Below are the code and all the weights of a small trained network. Each question names an input and a class and asks about switching units off, where a switched-off unit gives its printed mean instead of its output.

import numpy as np


def w(rows, s, z=0):
    codes = np.array(rows[::2]) - 128.0
    scale = np.full(codes.shape[1], s)
    scale[-1] = z or s
    return codes * scale


def norm(h):
    return h / np.sqrt((h * h).mean(-1, keepdims=True) + 1e-5)


def f(y):
    return y / 2 * (1 + np.tanh(0.7978845608 * (y + 0.044715 * y**3)))


def log_softmax(a):
    a = a - a.max(-1, keepdims=True)
    return a - np.log(np.exp(a).sum(-1, keepdims=True))


def net(x, mask):
    res = np.array(x, float).reshape(1, 7) / 4 @ E
    u = 0
    for l in range(2):
        y = f(norm(res) @ A[l][:, :-1].T + A[l][:, -1])
        res = res + np.where(mask[u : u + 4], y, B[l][:, -1]) @ B[l][:, :-1]
        u += 4
    return log_softmax(norm(res)[-1] @ U[:, :-1].T + U[:, -1])


A, B = {}, {}
E = w([
[29,98,123,93,107,44,30,160,75,130,52,106],'x0',
[127,131,130,129,130,127,127,127,128,127,130,126],'x1',
[127,127,127,129,125,123,130,125,128,127,129,127],'x2',
[179,160,236,53,21,110,90,9,195,234,78,43],'x3',
[106,79,110,6,117,252,158,75,39,78,158,113],'x4',
[130,130,125,128,126,130,125,129,128,130,130,127],'x5',
[129,129,127,126,128,127,128,127,127,128,126,131],'x6',
],0.0016)
A[0] = w([
[83,50,38,101,140,167,168,153,34,67,195,189,61],'0.n1',
[114,130,68,254,198,54,160,227,169,93,155,181,237],'0.n2',
[182,156,166,155,62,54,121,121,192,185,118,115,13],'0.n3',
[55,93,84,99,121,59,12,211,64,106,82,109,253],'0.n4',
],0.0028,0.00075)
B[0] = w([
[152,237,189,116,187,27,87,166,165,92,153,74,206],'0.n1',
[130,115,68,102,1,126,151,70,167,205,161,171,253],'0.n2',
[177,190,92,213,229,170,165,197,104,17,54,174,165],'0.n3',
[17,138,177,93,144,80,151,119,63,165,44,224,196],'0.n4',
],0.0033,0.0046)
A[1] = w([
[49,2,168,80,111,118,49,107,24,135,6,74,81],'1.n1',
[204,190,124,144,204,111,123,185,162,76,196,65,4],'1.n2',
[75,174,144,149,153,37,60,186,120,108,50,133,95],'1.n3',
[151,116,193,36,93,177,170,97,126,142,136,71,87],'1.n4',
],0.0034,0.0026)
B[1] = w([
[227,194,75,183,103,105,157,159,216,93,228,125,245],'1.n1',
[30,79,212,163,167,67,183,200,200,125,117,185,171],'1.n2',
[133,2,133,107,145,252,90,84,88,126,106,33,253],'1.n3',
[83,103,120,134,135,142,136,120,49,183,137,199,192],'1.n4',
],0.0047,0.0023)
U = w([
[201,216,29,129,32,88,146,106,179,155,233,156,254],'0',
[208,228,200,224,209,127,191,164,205,107,42,142,42],'1',
[19,65,69,120,75,61,97,123,90,209,43,193,80],'2',
[187,43,118,167,115,225,38,96,140,110,56,17,127],'3',
[58,132,208,107,215,72,189,208,196,77,213,158,134],'4',
[128,115,176,85,138,212,172,60,2,217,144,195,72],'5',
[80,122,125,30,203,126,45,150,25,40,149,23,86],'6',
],0.0097,0.0018)

Each question gives the input, the list of numbers given to net, and the class t.
The units are the neurons (one row each of A and B). Each row of codes is followed by its name. A weight is (code - 128) times the scale printed after its matrix; where a second scale follows, it is the last column's (A, B and U).
mask holds one flag per neuron, layer by layer. A switched-off neuron (its flag False) gives its mean, the last column of its row in B, instead of its output. The means were averaged over made-up inputs and are rounded, as every weight is.
A unit's drop is (log p(t) with every unit on - log p(t) with that unit switched off) / (log p(t) with every unit on - log p(t) with every unit switched off).
The circuit of an input: a set's keep is (log p(t) with only the set's units on - log p(t) with every unit switched off) / (log p(t) with every unit on - log p(t) with every unit switched off). Starting from all 8 units, units are removed one at a time, each time the one whose removal leaves the highest keep (on an exact tie, the one counted first), for as long as the keep stays at least 0.8.
units of the circuit, in order: the units of the circuit, biggest drop first
top k neurons: the k neurons with the biggest drops, biggest first
k most important neurons of layer l: the k neurons of layer l with the biggest drops, biggest first
input [8,1,8,5,-8,-8,6], class 3: units of the circuit, in order	[1.n3]
input [-3,-4,-5,6,0,5,-6], class 1: 3 most important neurons of layer 0	[0.n3; 0.n2; 0.n4]
input [-8,7,8,-5,1,-3,-8], class 4: units of the circuit, in order	[0.n1; 1.n2]
input [-8,3,1,-1,2,-6,2], class 4: units of the circuit, in order	[0.n2; 1.n2]
input [-5,-2,-8,8,0,2,-1], class 1: top 3 neurons	[0.n3; 0.n2; 1.n3]
input [-8,-3,-3,-4,1,-8,8], class 4: top 3 neurons	[1.n2; 0.n1; 0.n4]
input [4,0,5,-4,2,8,-3], class 6: units of the circuit, in order	[0.n1; 1.n3]
input [0,0,-5,-1,8,1,3], class 4: top 4 neurons	[0.n1; 1.n2; 0.n2; 0.n4]
input [0,-7,0,-5,-1,1,7], class 0: 2 most important neurons of layer 0	[0.n2; 0.n1]
input [0,-1,-5,1,1,8,5], class 5: 3 most important neurons of layer 0	[0.n4; 0.n1; 0.n2]
input [-2,0,6,-8,-1,0,-7], class 0: top 2 neurons	[0.n2; 0.n3]
input [0,6,3,4,-2,-8,-3], class 1: top 3 neurons	[0.n3; 0.n4; 1.n2]
input [3,2,-7,6,-1,-5,2], class 3: top 2 neurons	[0.n3; 1.n3]
input [-8,2,7,2,1,-6,-8], class 5: top 3 neurons	[0.n1; 1.n1; 1.n4]
input [-5,3,-2,-7,-4,-2,-8], class 0: units of the circuit, in order	[0.n2]
input [-3,0,-2,8,2,7,-8], class 5: top 3 neurons	[1.n4; 1.n1; 0.n1]
input [2,-4,-3,-2,-5,8,7], class 2: top 3 neurons	[1.n1; 0.n2; 0.n4]
input [1,3,7,8,-8,-8,8], class 3: units of the circuit, in order	[1.n3; 0.n2]
input [1,-4,4,8,4,-5,5], class 0: 3 most important neurons of layer 1	[1.n1; 1.n3; 1.n2]
input [-5,-4,1,8,-5,-1,2], class 1: most important neuron of layer 0	[0.n3]
input [1,5,-6,8,-7,5,-7], class 3: units of the circuit, in order	[1.n3; 0.n2]
input [-4,-2,-8,6,0,7,8], class 1: 2 most important neurons of layer 0	[0.n3; 0.n2]
